Below is a small trained network, with its code and all its weights. Each question gives an input and a class and asks what happens when units are switched off, that is, made to give their printed mean instead of their output.

import numpy as np


def w(rows, s, z=0):
    codes = np.array(rows[::2]) - 128.0
    scale = np.full(codes.shape[1], s)
    scale[-1] = z or s
    return codes * scale


def f(y):
    return y / 2 * (1 + np.tanh(0.7978845608 * (y + 0.044715 * y**3)))


def log_softmax(a):
    a = a - a.max(-1, keepdims=True)
    return a - np.log(np.exp(a).sum(-1, keepdims=True))


def net(x, mask):
    res = np.array(x, float).reshape(1, 6) / 4 @ E
    y = f(res @ A[0][:, :-1].T + A[0][:, -1])
    res = res + np.where(mask, y, B[0][:, -1]) @ B[0][:, :-1]
    return log_softmax(res[-1] @ U[:, :-1].T + U[:, -1])


A, B = {}, {}
E = w([
[180,207,30,128],'x0',
[151,37,137,165],'x1',
[128,112,89,203],'x2',
[53,159,102,130],'x3',
[197,172,184,83],'x4',
[93,65,72,2],'x5',
],0.0094)
A[0] = w([
[93,226,32,116,228],'neuron 0',
[62,193,152,160,254],'neuron 1',
[54,99,136,228,250],'neuron 2',
[218,102,96,191,254],'neuron 3',
[153,202,166,101,128],'neuron 4',
[254,114,123,174,138],'neuron 5',
],0.0094,0.0044)
B[0] = w([
[244,139,46,74,244],'neuron 0',
[216,106,134,174,219],'neuron 1',
[156,78,126,219,254],'neuron 2',
[188,157,109,193,227],'neuron 3',
[159,190,192,180,179],'neuron 4',
[234,208,63,120,207],'neuron 5',
],0.011,0.0082)
U = w([
[76,200,109,149,3],'0',
[95,78,96,6,178],'1',
[209,200,100,137,178],'2',
[58,207,108,155,2],'3',
[119,198,231,108,76],'4',
[130,116,141,220,235],'5',
[58,93,83,156,57],'6',
],0.013,0.0059)

Each question gives the input, the list of numbers given to net, and the class t.
The units are the neurons (one row each of A and B). Each row of codes is followed by its name. A weight is (code - 128) times the scale printed after its matrix; where a second scale follows, it is the last column's (A, B and U).
mask holds one flag per neuron, in row order. A switched-off neuron (its flag False) gives its mean, the last column of its row in B, instead of its output. The means were averaged over made-up inputs and are rounded, as every weight is.
A unit's drop is (log p(t) with every unit on - log p(t) with that unit switched off) / (log p(t) with every unit on - log p(t) with every unit switched off).
The circuit of an input: a set's keep is (log p(t) with only the set's units on - log p(t) with every unit switched off) / (log p(t) with every unit on - log p(t) with every unit switched off). Starting from all 6 units, units are removed one at a time, each time the one whose removal leaves the highest keep (on an exact tie, the one counted first), for as long as the keep stays at least 0.8.
units of the circuit, in order: the units of the circuit, biggest drop first
most important unit: the unit with the biggest drop
top k neurons: the k neurons with the biggest drops, biggest first
drop when u is switched off: that unit's drop, to one decimal
input [-5,-3,-7,2,7,6], class 4: most important unit -> neuron 4
input [3,4,4,2,-2,4], class 6: units of the circuit, in order -> (neuron 5; neuron 1)
input [-8,-1,-7,-6,-2,-1], class 4: units of the circuit, in order -> (neuron 0; neuron 2)
input [-6,-6,-6,-5,-2,-7], class 5: top 3 neurons -> (neuron 0; neuron 1; neuron 5)
input [-6,-3,-5,-4,2,-4], class 4: top 2 neurons -> (neuron 0; neuron 2)
input [-7,-7,-3,3,1,4], class 1: top 3 neurons -> (neuron 3; neuron 2; neuron 5)
input [0,2,-7,1,4,3], class 4: top 2 neurons -> (neuron 0; neuron 4)
input [-1,1,6,-6,0,7], class 1: drop when neuron 2 is switched off -> 0.3
input [-7,7,-8,7,8,-3], class 4: drop when neuron 2 is switched off -> 0.1
input [-1,3,-7,6,-1,-6], class 5: drop when neuron 0 is switched off -> 0.1
